Here is a tiny trained network, its code and every weight. The questions are about switching its units off for an input and a target symbol, where a switched-off unit gives its printed mean instead of its output.

import numpy as np


def w(rows, s, z=0):
    codes = np.array(rows[::2]) - 128.0
    scale = np.full(codes.shape[1], s)
    scale[-1] = z or s
    return codes * scale


def f(y):
    return np.maximum(y, 0)


def softmax(a):
    e = np.exp(a - a.max(-1, keepdims=True))
    return e / e.sum(-1, keepdims=True)


def log_softmax(a):
    a = a - a.max(-1, keepdims=True)
    return a - np.log(np.exp(a).sum(-1, keepdims=True))


def net(x, mask):
    ids = ['ΘΠΣΦΨαβγδελμτ'.index(c) for c in x.split()]
    T = len(ids)
    res = E[ids] + P[:T]
    u = 0
    for l in range(3):
        q, k, v = (res @ M[l].T for M in (Q, K, V))
        z = softmax(np.where(np.tri(T) > 0, q @ k.T / 3**0.5, -1e9)) @ v
        res = res + np.where(mask[u], z, O[l][:, -1]) @ O[l][:, :-1]
        u += 1
        y = f(res @ A[l][:, :-1].T + A[l][:, -1])
        res = res + np.where(mask[u : u + 4], y, B[l][:, -1]) @ B[l][:, :-1]
        u += 4
    return log_softmax(res[-1] @ U[:, :-1].T + U[:, -1])


Q, K, V, O, A, B = {}, {}, {}, {}, {}, {}
E = w([
[111,100,120,134,38,142,61,208],'Θ',
[105,225,69,119,174,183,155,169],'Π',
[189,156,99,112,10,94,102,18],'Σ',
[166,151,118,117,88,174,179,142],'Φ',
[116,168,160,172,119,155,162,141],'Ψ',
[86,167,138,136,155,121,95,137],'α',
[169,205,209,131,135,137,130,158],'β',
[103,114,128,46,192,67,253,102],'γ',
[161,198,82,161,184,211,81,48],'δ',
[80,129,148,117,41,19,153,165],'ε',
[205,68,238,165,130,119,37,60],'λ',
[124,89,65,46,121,161,88,122],'μ',
[66,106,57,130,122,160,137,129],'τ',
],0.011)
P = w([
[144,142,89,120,108,121,136,130],'0',
[92,75,253,79,64,240,145,118],'1',
[76,229,177,2,83,142,127,154],'2',
[240,41,21,235,158,111,125,161],'3',
[191,208,4,85,153,24,123,160],'4',
[67,82,212,102,124,183,118,85],'5',
[75,191,128,35,123,81,137,97],'6',
],0.0072)
Q[0] = w([
[232,21,142,254,179,191,34,97],'L0H0',
[31,79,215,68,107,204,155,94],'L0H0',
[214,144,39,154,215,38,164,107],'L0H0',
],0.0093)
K[0] = w([
[91,29,211,172,75,254,155,105],'L0H0',
[211,81,99,209,193,94,142,167],'L0H0',
[22,193,209,40,110,166,130,62],'L0H0',
],0.0095)
V[0] = w([
[216,107,100,28,129,145,75,153],'L0H0',
[103,134,133,108,209,75,34,71],'L0H0',
[127,150,120,115,205,106,130,254],'L0H0',
],0.0063)
O[0] = w([
[135,68,111,144,15,163,4,191,191],'L0H0',
[154,78,111,78,182,229,125,245,4],'L0H0',
[88,253,95,211,74,155,208,222,115],'L0H0',
],0.0048,0.0012)
A[0] = w([
[126,195,125,110,204,254,116,106,252],'L0N0',
[97,109,139,77,185,74,218,118,217],'L0N1',
[135,91,71,25,86,130,101,83,30],'L0N2',
[105,188,58,134,86,149,111,62,235],'L0N3',
],0.0069,0.0034)
B[0] = w([
[155,78,176,150,210,254,103,154,253],'L0N0',
[100,172,127,47,177,77,178,78,183],'L0N1',
[60,225,201,238,158,82,174,137,156],'L0N2',
[91,156,103,141,95,215,144,91,240],'L0N3',
],0.007,0.0053)
Q[1] = w([
[87,46,255,100,128,171,110,30],'L1H0',
[29,244,181,77,88,186,218,204],'L1H0',
[84,130,159,74,74,4,228,133],'L1H0',
],0.0082)
K[1] = w([
[207,67,82,228,178,29,155,51],'L1H0',
[160,242,53,130,140,83,125,213],'L1H0',
[95,154,152,15,63,27,254,129],'L1H0',
],0.0091)
V[1] = w([
[254,145,135,111,34,200,150,89],'L1H0',
[119,57,32,40,97,131,132,30],'L1H0',
[69,122,147,198,177,138,22,18],'L1H0',
],0.0052)
O[1] = w([
[70,102,160,188,117,131,74,1,253],'L1H0',
[173,82,118,7,111,169,82,86,74],'L1H0',
[160,30,96,146,165,127,100,163,244],'L1H0',
],0.0071,0.0025)
A[1] = w([
[143,103,135,128,18,57,155,176,158],'L1N0',
[147,139,116,62,218,133,195,125,2],'L1N1',
[135,144,97,129,254,169,177,120,187],'L1N2',
[93,123,133,178,26,118,98,186,241],'L1N3',
],0.0091,0.0048)
B[1] = w([
[87,130,176,79,236,69,56,47,151],'L1N0',
[186,153,83,40,89,199,88,123,149],'L1N1',
[161,57,123,79,138,133,232,154,253],'L1N2',
[162,232,57,88,106,141,2,172,198],'L1N3',
],0.0078,0.0077)
Q[2] = w([
[166,214,52,54,98,30,174,166],'L2H0',
[221,96,39,122,170,115,244,219],'L2H0',
[40,152,228,1,108,249,130,204],'L2H0',
],0.0072)
K[2] = w([
[60,237,173,81,119,155,136,186],'L2H0',
[35,110,152,91,219,190,170,115],'L2H0',
[163,158,1,161,247,58,164,168],'L2H0',
],0.0077)
V[2] = w([
[119,165,207,148,137,67,84,138],'L2H0',
[12,102,37,105,118,122,129,151],'L2H0',
[56,96,132,189,103,127,170,124],'L2H0',
],0.011)
O[2] = w([
[114,131,187,55,94,157,143,147,1],'L2H0',
[246,118,103,161,102,66,154,125,101],'L2H0',
[180,183,143,108,192,121,121,128,35],'L2H0',
],0.011,0.0075)
A[2] = w([
[75,81,143,53,153,155,110,102,145],'L2N0',
[71,107,69,133,112,129,183,83,254],'L2N1',
[122,97,130,178,149,211,171,255,136],'L2N2',
[143,107,146,67,99,112,200,137,89],'L2N3',
],0.0084,0.0058)
B[2] = w([
[198,160,116,156,97,35,101,125,204],'L2N0',
[141,155,255,128,135,131,122,133,254],'L2N1',
[61,131,18,105,118,24,147,142,220],'L2N2',
[80,80,60,121,132,210,116,78,155],'L2N3',
],0.0078,0.011)
U = w([
[188,122,66,110,109,202,42,221,146],'Θ',
[119,110,70,100,143,73,174,215,103],'Π',
[130,199,130,161,103,198,101,8,45],'Σ',
[111,147,254,139,195,120,222,119,241],'Φ',
[101,104,128,179,89,90,151,127,1],'Ψ',
[152,192,94,167,129,138,107,124,15],'α',
[233,118,151,153,117,104,150,139,167],'β',
[130,61,127,90,112,164,175,114,171],'γ',
[92,108,84,135,180,175,88,86,98],'δ',
[95,121,110,70,140,26,120,125,82],'ε',
[164,66,214,114,151,127,86,152,211],'λ',
[141,92,163,150,87,193,139,192,175],'μ',
[41,177,122,131,145,191,116,190,89],'τ',
],0.0074,0.0045)

Each question gives the input, a string of symbols that net reads in full, and the target symbol t.
The units are the heads (3 rows each of Q, K, V and O) and the neurons (one row each of A and B). Each row of codes is followed by its name. A weight is (code - 128) times the scale printed after its matrix; where a second scale follows, it is the last column's (O, A, B and U).
mask holds one flag per unit, layer by layer, with each layer's heads first. A switched-off unit (its flag False) gives its mean, the last column of its rows in O or B, instead of its output. The means were averaged over made-up inputs and are rounded, as every weight is.
A unit's drop is (log p(t) with every unit on - log p(t) with that unit switched off) / (log p(t) with every unit on - log p(t) with every unit switched off).
The circuit of an input: a set's keep is (log p(t) with only the set's units on - log p(t) with every unit switched off) / (log p(t) with every unit on - log p(t) with every unit switched off). Starting from the 12 units with the biggest drops (on a tie, the unit counted first), units are removed one at a time, each time the one whose removal leaves the highest keep (on an exact tie, the one counted first), for as long as the keep stays at least 0.8.
circuit, biggest first: the units of the circuit, biggest drop first
most important unit: the unit with the biggest drop
k most important neurons: the k neurons with the biggest drops, biggest first
k most important neurons of layer l: the k neurons of layer l with the biggest drops, biggest first
input β Θ Θ Θ Σ Φ, target μ: 3 most important neurons of layer 1 => L1N3, L1N0, L1N2
input Θ α β τ, target Π: circuit, biggest first => L2N2, L1H0
input δ τ μ ε, target ε: 3 most important neurons => L1N0, L0N0, L0N3
input α δ Ψ λ β δ α, target τ: most important unit => L0H0
input τ δ Ψ Ψ α τ τ, target Π: circuit, biggest first => L0H0, L1H0, L2N2
input δ δ Ψ Π β Ψ, target α: 2 most important neurons => L1N2, L1N3
input β Ψ Ψ Ψ Θ Θ, target Θ: 2 most important neurons => L1N3, L2N1
input μ Φ τ Ψ, target Σ: circuit, biggest first => L0H0, L0N0, L1H0, L1N2
input Π δ γ β β, target Ψ: circuit, biggest first => L2H0, L1N1, L0N1, L1H0
input Ψ Ψ μ λ Φ, target Θ: circuit, biggest first => L0H0, L1N3, L0N1
input Ψ Ψ α ε Ψ, target Π: circuit, biggest first => L0H0, L2N2, L1H0, L1N2
input Ψ Φ Ψ, target Φ: 2 most important neurons => L1N3, L0N1
input β Ψ τ, target τ: 2 most important neurons => L0N3, L1N3
input α λ δ Σ α Ψ, target λ: most important unit => L0H0
input Σ β λ α Ψ β τ, target Φ: 3 most important neurons of layer 2 => L2N1, L2N2, L2N0
input Ψ Σ Π Ψ Σ Π, target Π: 2 most important neurons => L2N2, L0N0
input α Ψ λ β, target Φ: circuit, biggest first => L0H0, L1N3, L2H0
input β λ Ψ μ ε Π β, target γ: 2 most important neurons of layer 1 => L1N0, L1N3
input Φ β β ε Θ, target Θ: circuit, biggest first => L1N3, L0H0
input δ α Ψ, target δ: most important unit => L2H0
